[ 99 132 154 111 136] --> 136

[[147 124 145 121 128 129]
 [150 118 146 120 129 132]] --> 147

[127 150 147 122 129] --> 147

[106 148 124 153 114 130] --> 148

[118 103 109 108 130 111 122] --> 122

[[131 127 132 127 128 129]
 [124 119 107 137 118 152]
 [145 114 112 135 132 121]] --> 145

[[115 150 129 139 108 118 119]
 [133 124 134 130 130 122 122]
 [116 123 121 134 128 128 130]] --> 139

[114 146 100 136 110] --> 136
---
[137 151 134 140] Answer: 151, 134

[125 156 148 131 137 118 129] Answer: 156, 118

[121 155 135 142 122 127] Answer: 155, 121

[120 118 118 105 108 114 130] Answer: 130, 105

[110 150 126 143 137] Answer: 150, 110

[[134 141 128 134 128]
 [129 118 122 119 127]
 [141 156 124 120 137]] Answer: 156, 118
---
[[132 140 141 147 139 134 100]
 [110 127 142 141 138 145 125]
 [109 130 134 138 128 134 129]]: 141, 147

[[140 140 143 154 155]
 [121 152 123 151 127]
 [112 147 102 140 106]]: 123, 155

[[123 127 128 124 124]
 [135 133 129 131 122]
 [127 126 127 133 105]]: 129, 135

[123 111 127 138 152]: 127, 152

[154 118 131 113 142 131 117]: 113, 154

[135 130 150 102 103]: 150, 150
---
[[142 127 140 100 122 133 125]
 [109 126 127 129 131 130 119]
 [138 108 147 115 130 128 120]] value 125, 138

[[154 135 108 139 132]
 [141 137 109 141 155]
 [ 99 122 116 130 120]] value 132, 99

[116 129 103 118 142 100] value 100, 116

[125 155 131 127 154 117] value 117, 125

[[130 117  99 113]
 [125 142 109 152]] value 113, 125

[148 111 149 105] value 105, 148

[152 146 107 141 119 135] value 135, 152

[ 99 106 138 152 107 114] value 114, 99

[120 100 111 104] value 104, 120

[128 123 119 124 115 134 101] value 101, 128
---
Q:
[[132 150 104 141 124]
 [111 121 137 132 129]]
A: 104

Q:
[[155 101 126 137 122]
 [133 100 142 131 117]]
A: 126

Q:
[[153 141 137 129 141]
 [133 132 131 131 135]]
A: 137

Q:
[[119 109 107 116 127]
 [117 118 128 143 156]]
A: 107

Q:
[[ 98 137 148 128 129]
 [119 107 147 139 112]]
A: 148

Q:
[[122 136 153 135 156]
 [133 136 133 140 150]]
A: 153

Q:
[[105 118 102 120  99]
 [129 129 129 128 128]]
A: 102

Q:
[[122 125 151 137 148]
 [149 133 138 113 107]]
A: 151

Q:
[[133 128 127 138 137]
 [107 132 131 129 127]]
A: 127
---
126,142,113,128,153,107,137
124,115,116,108,140,128,121
Out: 113

112,119,121,117
105,140,132,120
133,122,122,136
Out: 117

137,131,136,136,108,117
114,150,110,122,135,105
Out: 110

148,142,112,152
137,111,135,120
153,128,154,125
Out: 120

119,120,119,150,140,109,127
117,142,111,113,122,136,133
134,136,104,141,129,108,150
Out: 109

138,157,133,129,146,144,129
127,142,142,155,119,129,149
131,133,124,104,151,106,125
Out: 119

147,146,157,127,152 Out: 147

135,117,147,123,114,104,137 Out: 117

151,133,132,138
118,128,138,127
Out: 128
---
146	154	112	108
148	153	111	109
145	158	110	106
Answer: 146

125	130	118	123	122	121
138	124	146	126	125	135
109	129	106	125	130	145
Answer: 125

152	122	140	157
103	149	150	112
105	119	109	126
Answer: 152

107	133	122	109
111	134	127	124
120	136	124	109
Answer: 107

111	129	118	122	122	139
127	140	152	133	136	135
122	134	142	140	137	126
Answer: 111

150	131	150	122	119
126	116	123	137	120
107	114	124	117	105
Answer: 150

128	115	132	138	140
106	108	115	129	136
103	111	116	130	129
Answer: 128

103	133	108	139	116	114	140
147	121	142	122	139	140	121
126	129	126	129	128	128	128
Answer: 103

129	122	104	123	139
128	115	107	123	139
128	136	135	113	103
Answer: 129

132	144	144	144	148	109
145	105	118	108	104	145
150	141	140	142	135	112
Answer: 132
---
((124, 126, 123, 126, 131, 151), (125, 127, 117, 129, 135, 152)) yields 129
(119, 106, 123, 128, 100) yields 123
((130, 121, 129, 134, 117, 129, 116), (140, 138, 141, 131, 101, 141, 105)) yields 101
(111, 154, 126, 100, 120, 121) yields 100
((133, 118, 131, 118), (142, 100, 146, 103)) yields 100
((121, 127, 130, 127, 124, 124), (124, 109, 105, 107, 148, 141)) yields 107
((136, 132, 135, 124), (151, 137, 146, 117), (153, 138, 148, 115)) yields 138
---
array([147, 138, 128, 101]) yields 128

array([[118, 131, 126, 120, 136, 120, 136],
       [103, 133, 121, 119, 147, 142, 124]]) yields 142

array([[125, 129, 132, 128, 123, 125, 120],
       [131, 121, 133, 129, 131, 138, 100]]) yields 138

array([[117, 148, 129, 118, 115],
       [117, 148, 130, 117, 115],
       [119, 128, 112, 137, 152]]) yields 137

array([[126, 121, 130, 152],
       [127, 116, 126, 128]]) yields 126

array([116, 144, 121, 135, 103]) yields 135
---
132  128  154  142  131
109  126  143  144  130
122  149  157  134  116
value 109

139  120  124  114  126  117  112
123  127  133  152  120  130  112
value 139

110  124  125  124
116  144  110  133
122  146  133  105
value 116

145  135  133  149
135  125  115  135
144  132  128  149
value 135

109   99  115  152  155  139
141  156  149  117  102  102
109  149  157  144  111  100
value 141

120  103  116  117
154  118  118  142
121  109  120  124
value 154
---
[104 144 127 107] value 144
[143 121 104 140] value 121
[155 122 121 134] value 122
[120 145 150 116] value 145
[143 153 128 138] value 153
[129 125 119 156] value 125
---
143,118,123,156,107 ==> 118
115,145,129,134,136,154 ==> 145
139,150,118,151,133 ==> 150
124,129,111,152,102,145,128 ==> 129
109,144,152,104,129,112 ==> 144
157,103,119,143,129,132 ==> 103
106,154,148,151,107,130 ==> 154
115,152,135,143,112 ==> 152
120,145,142,108,153 ==> 145
---
[147 129 137 133 107 106 108] ans = 147
[130 104 149  99 138 154] ans = 130
[151 133 144 140 130 132] ans = 151
[121 149 113 129 114 109] ans = 121
[151 119 122 117 130 145 118] ans = 151
[111 124 156 113 108 137] ans = 111
[149 140 147 125 124 116] ans = 149
[138 104 132 107] ans = 138
---
[[126 146  99  99 142 145]
 [151 114 134 138 148 118]] result: 148

[[122 106 125 141 136]
 [138 134 116 141 118]
 [111 121 130 127 107]] result: 141

[[124 129 139 134 128]
 [118 139 130 129 106]] result: 129

[[137 138 140 150]
 [134 135 139 146]
 [127 132 125 125]] result: 139

[[132 157 127 149 119 121 117]
 [148 131 127 126 157 133 111]] result: 133

[[126 135 135 138 132 127]
 [117 137 141 142 117 121]
 [131 153 130 138 119 129]] result: 117
---
[[131, 99, 128, 115, 127, 106], [128, 128, 128, 110, 129, 127], [128, 149, 128, 105, 129, 143]] >> 128
[[119, 129, 123, 114, 122], [111, 134, 146, 133, 101]] >> 119
[[143, 110, 125, 143, 149, 124], [130, 108, 108, 114, 120, 114], [120, 125, 149, 134, 107, 134]] >> 130
[[125, 121, 123, 131, 140, 118], [126, 122, 125, 106, 148, 120], [121, 121, 143, 117, 124, 125]] >> 126
[[141, 112, 120, 100, 117, 112, 125], [110, 130, 130, 125, 126, 112, 121]] >> 141
[[104, 126, 123, 101, 106, 119], [127, 139, 122, 133, 129, 124], [129, 128, 113, 128, 134, 129]] >> 127
[[119, 147, 122, 137, 123], [118, 135, 156, 113, 132]] >> 119
[[115, 135, 116, 107, 106, 135], [107, 144, 146, 112, 111, 125], [135, 103, 125, 115, 138, 126]] >> 107
